Here is a tiny trained network, its code and every weight. The questions are about switching its units off for an input and a class, where a switched-off unit gives its printed mean instead of its output.

import numpy as np


def w(rows, s, z=0):
    codes = np.array(rows[::2]) - 128.0
    scale = np.full(codes.shape[1], s)
    scale[-1] = z or s
    return codes * scale


def norm(h):
    return h / np.sqrt((h * h).mean(-1, keepdims=True) + 1e-5)


def f(y):
    return y / 2 * (1 + np.tanh(0.7978845608 * (y + 0.044715 * y**3)))


def log_softmax(a):
    a = a - a.max(-1, keepdims=True)
    return a - np.log(np.exp(a).sum(-1, keepdims=True))


def net(x, mask):
    res = np.array(x, float).reshape(1, 6) / 4 @ E
    u = 0
    for l in range(4):
        y = f(norm(res) @ A[l][:, :-1].T + A[l][:, -1])
        res = res + np.where(mask[u : u + 6], y, B[l][:, -1]) @ B[l][:, :-1]
        u += 6
    return log_softmax(norm(res)[-1] @ U[:, :-1].T + U[:, -1])


A, B = {}, {}
E = w([
[108,232,141],'x0',
[126,127,126],'x1',
[165,111,253],'x2',
[128,129,130],'x3',
[125,124,127],'x4',
[118,126,141],'x5',
],0.0055)
A[0] = w([
[138,161,8,233],'0.n1',
[63,105,113,78],'0.n2',
[158,177,167,252],'0.n3',
[143,143,1,104],'0.n4',
[72,147,117,40],'0.n5',
[140,98,129,26],'0.n6',
],0.0063,0.0023)
B[0] = w([
[99,83,253,254],'0.n1',
[158,121,173,116],'0.n2',
[83,78,53,219],'0.n3',
[69,143,157,210],'0.n4',
[224,165,214,107],'0.n5',
[136,142,136,104],'0.n6',
],0.0059,0.003)
A[1] = w([
[243,127,216,248],'1.n1',
[91,54,212,174],'1.n2',
[237,154,184,65],'1.n3',
[108,166,142,242],'1.n4',
[114,70,253,205],'1.n5',
[86,235,179,90],'1.n6',
],0.0066,0.0016)
B[1] = w([
[2,167,81,182],'1.n1',
[202,128,68,237],'1.n2',
[12,134,183,129],'1.n3',
[99,101,73,161],'1.n4',
[106,138,27,253],'1.n5',
[243,42,121,189],'1.n6',
],0.0058,0.0047)
A[2] = w([
[160,103,184,98],'2.n1',
[181,245,142,250],'2.n2',
[148,29,104,82],'2.n3',
[196,116,1,141],'2.n4',
[168,157,195,106],'2.n5',
[57,125,78,189],'2.n6',
],0.0089,0.0016)
B[2] = w([
[113,102,156,118],'2.n1',
[116,76,15,135],'2.n2',
[138,146,87,201],'2.n3',
[78,254,154,254],'2.n4',
[110,203,57,118],'2.n5',
[100,116,174,201],'2.n6',
],0.008,0.0082)
A[3] = w([
[254,144,93,7],'3.n1',
[76,118,60,86],'3.n2',
[165,130,189,205],'3.n3',
[153,55,96,85],'3.n4',
[135,87,146,51],'3.n5',
[185,106,43,128],'3.n6',
],0.008,0.0022)
B[3] = w([
[69,159,212,89],'3.n1',
[222,84,174,251],'3.n2',
[62,121,67,103],'3.n3',
[167,222,65,81],'3.n4',
[122,162,232,69],'3.n5',
[254,233,35,126],'3.n6',
],0.0055,0.0025)
U = w([
[78,132,131,176],'0',
[198,108,76,164],'1',
[80,133,162,169],'2',
[58,43,201,140],'3',
[95,137,152,129],'4',
[82,140,158,86],'5',
[190,104,251,2],'6',
],0.013,0.0056)

Each question gives the input, the list of numbers given to net, and the class t.
The units are the neurons (one row each of A and B). Each row of codes is followed by its name. A weight is (code - 128) times the scale printed after its matrix; where a second scale follows, it is the last column's (A, B and U).
mask holds one flag per neuron, layer by layer. A switched-off neuron (its flag False) gives its mean, the last column of its row in B, instead of its output. The means were averaged over made-up inputs and are rounded, as every weight is.
A unit's drop is (log p(t) with every unit on - log p(t) with that unit switched off) / (log p(t) with every unit on - log p(t) with every unit switched off).
The circuit of an input: a set's keep is (log p(t) with only the set's units on - log p(t) with every unit switched off) / (log p(t) with every unit on - log p(t) with every unit switched off). Starting from the 12 units with the biggest drops (on a tie, the unit counted first), units are removed one at a time, each time the one whose removal leaves the highest keep (on an exact tie, the one counted first), for as long as the keep stays at least 0.8.
circuit, biggest first: the units of the circuit, biggest drop first
most important unit: the unit with the biggest drop
k most important neurons: the k neurons with the biggest drops, biggest first
k most important neurons of layer l: the k neurons of layer l with the biggest drops, biggest first
input [6,0,-7,-4,2,6], class 3: most important unit => 1.n4
input [7,-2,1,5,-4,6], class 1: 4 most important neurons => (2.n2; 1.n5; 1.n2; 1.n1)
input [7,-5,8,1,-5,-6], class 3: circuit, biggest first => (1.n1; 2.n3; 0.n3; 2.n4)
input [-7,-4,-4,-5,3,4], class 1: circuit, biggest first => (1.n1; 3.n6)
input [8,6,-8,7,4,0], class 1: 4 most important neurons of layer 0 => (0.n5; 0.n3; 0.n1; 0.n2)
input [-7,7,0,0,-1,7], class 1: circuit, biggest first => (2.n3; 3.n6)
input [-4,-6,-7,-7,-2,-3], class 3: 2 most important neurons of layer 3 => (3.n2; 3.n6)
input [4,0,-6,1,-1,6], class 3: 3 most important neurons => (0.n4; 1.n2; 1.n5)
input [-7,0,7,3,-7,-7], class 0: 3 most important neurons => (1.n5; 1.n6; 0.n1)
input [8,-4,-7,-4,-5,2], class 1: 2 most important neurons of layer 2 => (2.n2; 2.n4)
input [-5,-2,6,-2,-8,-1], class 0: 2 most important neurons of layer 1 => (1.n5; 1.n2)
input [2,3,-7,5,3,-6], class 3: 2 most important neurons of layer 1 => (1.n2; 1.n5)
input [1,-7,8,8,3,-4], class 3: 2 most important neurons => (1.n1; 1.n3)
input [-5,-1,-8,-7,4,3], class 3: most important unit => 1.n6
input [5,5,-8,-7,-6,4], class 3: 2 most important neurons => (0.n1; 1.n2)
input [-7,-3,3,-6,4,-7], class 1: 3 most important neurons => (2.n3; 2.n6; 0.n4)
input [0,3,-7,6,6,-5], class 3: 2 most important neurons => (2.n4; 0.n1)
input [4,-1,6,-2,-4,-5], class 3: 2 most important neurons of layer 0 => (0.n4; 0.n1)
input [-8,-1,-4,-3,3,4], class 1: 2 most important neurons => (1.n1; 3.n2)
input [-7,-2,5,-2,-2,7], class 1: most important unit => 2.n3
input [8,2,3,-1,-1,3], class 1: 4 most important neurons => (2.n2; 1.n5; 1.n2; 2.n4)
input [7,5,-1,-6,0,3], class 1: 3 most important neurons of layer 1 => (1.n5; 1.n1; 1.n2)
input [-6,4,6,-7,-4,-3], class 5: 2 most important neurons => (1.n5; 0.n1)
input [6,5,3,-3,-1,2], class 1: 2 most important neurons of layer 2 => (2.n6; 2.n2)
input [8,6,3,-1,-5,8], class 1: 2 most important neurons of layer 1 => (1.n5; 1.n2)
